[[-19 -24  -8 -32  -5  17  11]
 [ 24  -1  -8  -3   9  -7  -8]
 [ 36 -11   4  -2 -34   2 -29]
 [ -3 -20  -8 -39  -5   9   2]
 [ 10 -17 -11 -29  -2   0  -1]
 [-25  -7  13  30 -23  26   2]
 [  9   5 -15 -25  21 -12   3]
 [-11  -7  -6 -24  26   1   9]
 [  7 -10 -15 -36  23   1  -3]
 [  3   8   5  20   6  -2  -7]
 [  2  -6   1 -19   0  -3  -3]
 [-47 -17   8   5  -5  17  28]]
:
[[ 17  11 -19 -24  -8 -32  -5]
 [ -7  -8  24  -1  -8  -3   9]
 [  2 -29  36 -11   4  -2 -34]
 [  9   2  -3 -20  -8 -39  -5]
 [  0  -1  10 -17 -11 -29  -2]
 [ 26   2 -25  -7  13  30 -23]
 [-12   3   9   5 -15 -25  21]
 [  1   9 -11  -7  -6 -24  26]
 [  1  -3   7 -10 -15 -36  23]
 [ -2  -7   3   8   5  20   6]
 [ -3  -3   2  -6   1 -19   0]
 [ 17  28 -47 -17   8   5  -5]]

[[-25  18   5 -17 -19  28 -17 -13   9   5   5  10  13  14 -41]
 [-18   9  15 -15 -15 -12 -19 -17  19  14  15  14  14  10  17]]
:
[[ 14 -41 -25  18   5 -17 -19  28 -17 -13   9   5   5  10  13]
 [ 10  17 -18   9  15 -15 -15 -12 -19 -17  19  14  15  14  14]]

[[-36 -36 -49]
 [ 29  39  46]
 [ 24  34  42]
 [ 33  34  40]
 [ 10  19  22]
 [-45 -42 -48]
 [ 36  34  51]
 [ 15  21  33]]
:
[[-36 -49 -36]
 [ 39  46  29]
 [ 34  42  24]
 [ 34  40  33]
 [ 19  22  10]
 [-42 -48 -45]
 [ 34  51  36]
 [ 21  33  15]]

[[-13 -17   6  23]
 [ -8  17 -10  -9]
 [-13  27 -28 -16]
 [  6  -4  -2  -1]
 [  3 -25  29  23]
 [ -8 -21  13  24]
 [-12  46 -52 -33]
 [ 15 -22  22   9]
 [ -1  27 -17 -21]
 [  5  34 -25 -33]]
:
[[  6  23 -13 -17]
 [-10  -9  -8  17]
 [-28 -16 -13  27]
 [ -2  -1   6  -4]
 [ 29  23   3 -25]
 [ 13  24  -8 -21]
 [-52 -33 -12  46]
 [ 22   9  15 -22]
 [-17 -21  -1  27]
 [-25 -33   5  34]]

[[-11 -14   8   9 -24]
 [-27 -15  19  15  10]
 [ -4  -5   1   1  20]
 [  9  19 -17 -14 -19]
 [-15  -2   7  -3 -20]
 [ 18  -6  -9   1   4]
 [ 18  11  -7  -8 -16]
 [ -5 -24  21  14 -13]
 [-36  -5  -6   9  22]
 [  7  -9  17  11 -32]
 [-18  12 -18 -12   0]
 [ 43  -9  10  14 -29]]
:
[[  9 -24 -11 -14   8]
 [ 15  10 -27 -15  19]
 [  1  20  -4  -5   1]
 [-14 -19   9  19 -17]
 [ -3 -20 -15  -2   7]
 [  1   4  18  -6  -9]
 [ -8 -16  18  11  -7]
 [ 14 -13  -5 -24  21]
 [  9  22 -36  -5  -6]
 [ 11 -32   7  -9  17]
 [-12   0 -18  12 -18]
 [ 14 -29  43  -9  10]]

[[-17 -12   2  -8  -4  -4  -4]
 [ 19 -21 -41   4   0 -11   0]
 [-14  -8  -7 -10 -21  17 -13]
 [-15 -10   2  -7  -3  -3  -3]
 [ 11   2 -12   1  -3  -5  -3]
 [  7  -1  -9   0  -3  -1  -3]
 [-15  -8  -5 -11 -21  18 -13]
 [  0  -4   2   5   7  22  14]]
:
[[ -4  -4 -17 -12   2  -8  -4]
 [-11   0  19 -21 -41   4   0]
 [ 17 -13 -14  -8  -7 -10 -21]
 [ -3  -3 -15 -10   2  -7  -3]
 [ -5  -3  11   2 -12   1  -3]
 [ -1  -3   7  -1  -9   0  -3]
 [ 18 -13 -15  -8  -5 -11 -21]
 [ 22  14   0  -4   2   5   7]]
---
[[ 16  19   1   3 -27  19 -20  32  -3]
 [  3 -23 -11  -4   0   5  40   2 -17]
 [ 21  -2  -4   2  -4  12   6  31 -14]
 [-11  -9   2  14  -5 -12 -29  18   9]
 [-29   4  -7  -6  -1 -21  -6 -24  36]]
:
[[  3 -23 -11  -4   0   5  40   2 -17]
 [-11  -9   2  14  -5 -12 -29  18   9]]

[[ -2  21 -15  22 -35 -10  -2]
 [  0  33  -3  23 -20   0  -9]
 [ -4  24 -11  23 -31  -7  -4]
 [-13 -38   3 -39  22  -3 -16]
 [-12 -41 -38 -25 -34 -24  11]
 [ 33  40  11  -6  27  38  10]
 [-23  22  16   2   3   2 -42]]
:
[[  0  33  -3  23 -20   0  -9]
 [-13 -38   3 -39  22  -3 -16]
 [ 33  40  11  -6  27  38  10]]

[[  8 -17   2  -2 -20]
 [-40 -39 -29 -10  -8]
 [  2 -30  -4  24   9]
 [-30  -6 -23  -7   7]
 [  9 -13   1   4 -14]
 [-33 -40 -26  -3  -6]
 [-33  -5 -25  -8   9]
 [ 13  53  33 -40 -18]
 [ 35  41  20   4   6]
 [ 11 -16   4  -4 -20]
 [ 25  -6  15  -3 -27]]
:
[[-40 -39 -29 -10  -8]
 [-30  -6 -23  -7   7]
 [-33 -40 -26  -3  -6]
 [ 13  53  33 -40 -18]
 [ 11 -16   4  -4 -20]]

[[-22 -34]
 [  7  -5]
 [  4  19]
 [-27 -39]]
:
[[  7  -5]
 [-27 -39]]

[[ 11 -22   8 -11  10   3  10 -25  13   7  13  15 -35  24]
 [-10  46   7  35   6  18  13 -11   7  -6  -4   9  12 -12]
 [  5  17   9  21  14  13  14 -19   9  13   8  13 -11  16]]
:
[[-10  46   7  35   6  18  13 -11   7  -6  -4   9  12 -12]]

[[  9  35  -4]
 [  0 -56   9]
 [  6   3   4]
 [ -3  -1 -12]]
:
[[  0 -56   9]
 [ -3  -1 -12]]

[[ 18  29  47  39 -32 -29  30  22 -43  11 -50]
 [-48 -10  50 -35  12   0  42   3 -28  50 -29]
 [ -1 -48  12  42  -9 -35  14  16 -51  45  11]
 [ 17  13  20   3  -5   8 -14 -18  43 -51   2]
 [-47   0 -47 -32  14  48 -32  31  16  23  25]
 [ 41 -23  13 -51  38  49 -39  37  -3 -31 -47]
 [-12  38 -33  27 -19  52   1  -1  40 -52 -51]]
:
[[-48 -10  50 -35  12   0  42   3 -28  50 -29]
 [ 17  13  20   3  -5   8 -14 -18  43 -51   2]
 [ 41 -23  13 -51  38  49 -39  37  -3 -31 -47]]

[[ -1   1   0   1   1]
 [-41   0   3  -1  -2]
 [  8  -2  43  -3   0]
 [  4  -1   1   0   0]
 [ -3   0   2   1   2]]
:
[[-41   0   3  -1  -2]
 [  4  -1   1   0   0]]
---
[[-15  22  -9  29 -38]
 [-17 -26  29 -43  24]]
:
[-15 -26]

[[-49 -28 -30]
 [  7   6  53]
 [-54 -29  -4]]
:
[-49   6  -4]

[[ -4  16]
 [-53   5]]
:
[-4  5]

[[ 26 -10]
 [ 48  -9]
 [-45   4]
 [ 21  -7]
 [-24  11]]
:
[26 -9]

[[ 40  -9]
 [-10  10]]
:
[40 10]

[[-21 -21   3  -4 -27]
 [ 11  16 -22  -9  21]
 [-20 -24   6  -1 -28]
 [-40   0 -33 -11 -30]]
:
[-21  16   6 -11]
